Below is a small trained network, with its code and all its weights. Each question gives an input and a class and asks what happens when units are switched off, that is, made to give their printed mean instead of their output.

import numpy as np


def w(rows, s, z=0):
    codes = np.array(rows[::2]) - 128.0
    scale = np.full(codes.shape[1], s)
    scale[-1] = z or s
    return codes * scale


def f(y):
    return np.maximum(y, 0)


def log_softmax(a):
    a = a - a.max(-1, keepdims=True)
    return a - np.log(np.exp(a).sum(-1, keepdims=True))


def net(x, mask):
    res = np.array(x, float).reshape(1, 4) / 4 @ E
    y = f(res @ A[0][:, :-1].T + A[0][:, -1])
    res = res + np.where(mask, y, B[0][:, -1]) @ B[0][:, :-1]
    return log_softmax(res[-1] @ U[:, :-1].T + U[:, -1])


A, B = {}, {}
E = w([
[150,144,141,145,128,145,136,135,163,123],'x0',
[202,159,148,78,8,157,188,136,62,232],'x1',
[74,213,231,3,160,109,114,145,190,165],'x2',
[220,121,249,151,157,49,86,73,17,75],'x3',
],0.0072)
A[0] = w([
[161,111,92,151,123,136,114,154,115,105,80],'n1',
[144,108,85,200,102,136,147,94,111,132,52],'n2',
[165,121,180,146,157,124,131,111,102,126,105],'n3',
[84,140,181,113,133,121,124,138,140,137,2],'n4',
[146,118,188,136,141,115,118,122,103,103,94],'n5',
[62,138,34,99,107,169,157,137,194,168,81],'n6',
[83,113,123,157,227,104,100,132,148,64,175],'n7',
[118,138,136,115,160,132,113,134,151,99,122],'n8',
[142,93,118,139,103,130,122,145,134,110,69],'n9',
[162,128,197,133,158,121,117,116,76,102,93],'n10',
[168,111,106,180,107,113,127,109,106,110,31],'n11',
[105,125,124,131,167,131,135,129,126,90,166],'n12',
[199,138,162,83,1,135,157,141,87,197,185],'n13',
[162,118,73,159,114,149,118,159,92,94,66],'n14',
[136,139,133,139,133,137,148,137,153,91,133],'n15',
[132,115,101,182,124,146,127,120,106,125,47],'n16',
[168,141,196,136,151,92,128,128,78,101,100],'n17',
[97,160,227,26,150,126,119,124,161,145,18],'n18',
[102,110,141,160,210,102,111,130,157,76,164],'n19',
[122,127,161,58,149,131,123,138,138,141,43],'n20',
],0.014,0.0022)
B[0] = w([
[141,136,130,137,163,99,151,138,118,133,170],'n1',
[126,154,150,151,176,72,175,125,129,108,194],'n2',
[116,100,116,115,108,116,82,155,148,115,185],'n3',
[137,129,118,180,157,107,142,130,105,124,168],'n4',
[143,100,114,117,81,109,91,140,150,123,187],'n5',
[148,69,135,103,49,91,37,176,171,95,245],'n6',
[117,167,143,111,104,219,134,79,110,169,255],'n7',
[126,133,122,121,147,141,152,113,107,138,169],'n8',
[134,132,134,132,155,105,132,126,122,123,151],'n9',
[119,98,116,114,79,106,88,177,180,117,209],'n10',
[135,131,117,153,154,85,163,142,127,118,184],'n11',
[141,147,149,123,117,169,130,123,120,145,176],'n12',
[94,165,133,95,135,253,131,55,103,173,250],'n13',
[126,151,132,154,172,85,155,141,114,126,186],'n14',
[122,118,126,114,113,124,119,113,100,141,148],'n15',
[137,127,133,140,164,96,161,138,111,114,175],'n16',
[136,92,125,108,72,121,75,168,172,108,214],'n17',
[150,141,122,186,201,45,202,141,103,101,244],'n18',
[109,144,117,90,132,191,145,87,103,167,233],'n19',
[129,132,121,165,163,97,162,124,112,113,179],'n20',
],0.017,0.014)
U = w([
[94,165,145,80,120,245,117,52,95,198,254],'0',
[137,64,123,95,54,101,23,204,186,92,36],'1',
[144,149,135,194,215,56,191,146,95,101,104],'2',
],0.012,0.00086)

Each question gives the input, the list of numbers given to net, and the class t.
The units are the neurons (one row each of A and B). Each row of codes is followed by its name. A weight is (code - 128) times the scale printed after its matrix; where a second scale follows, it is the last column's (A, B and U).
mask holds one flag per neuron, in row order. A switched-off neuron (its flag False) gives its mean, the last column of its row in B, instead of its output. The means were averaged over made-up inputs and are rounded, as every weight is.
A unit's drop is (log p(t) with every unit on - log p(t) with that unit switched off) / (log p(t) with every unit on - log p(t) with every unit switched off).
The circuit of an input: a set's keep is (log p(t) with only the set's units on - log p(t) with every unit switched off) / (log p(t) with every unit on - log p(t) with every unit switched off). Starting from the 12 units with the biggest drops (on a tie, the unit counted first), units are removed one at a time, each time the one whose removal leaves the highest keep (on an exact tie, the one counted first), for as long as the keep stays at least 0.8.
units of the circuit, in order: the units of the circuit, biggest drop first
k most important neurons: the k neurons with the biggest drops, biggest first
drop of u: that unit's drop, to one decimal
input [-4,-8,-7,-5], class 0: 3 most important neurons => (n7; n18; n19)
input [-8,3,8,5], class 2: units of the circuit, in order => (n18)
input [-3,-7,-6,6], class 0: 2 most important neurons => (n7; n19)
input [0,3,5,1], class 2: 2 most important neurons => (n18; n7)
input [7,-5,-2,4], class 0: 3 most important neurons => (n6; n7; n19)
input [8,3,6,4], class 2: 2 most important neurons => (n18; n6)
input [3,4,5,1], class 2: 3 most important neurons => (n18; n7; n19)
input [2,-6,-5,-7], class 1: 2 most important neurons => (n6; n13)
input [-8,-3,0,-4], class 1: 2 most important neurons => (n13; n6)
input [5,4,0,-5], class 1: 2 most important neurons => (n6; n7)
input [-4,-6,-6,1], class 0: 2 most important neurons => (n7; n18)
input [4,3,5,4], class 2: 3 most important neurons => (n18; n6; n7)
input [-1,0,6,7], class 1: 2 most important neurons => (n17; n10)
input [6,3,4,-5], class 1: units of the circuit, in order => (n6)
input [3,-6,2,6], class 0: 3 most important neurons => (n7; n19; n6)
input [-8,-6,-4,5], class 0: 3 most important neurons => (n7; n6; n19)
input [-1,-4,-4,-5], class 1: 3 most important neurons => (n6; n13; n18)
input [-7,1,-8,-6], class 2: drop of n2 => 0.5
input [6,4,7,-8], class 1: drop of n6 => 4.6
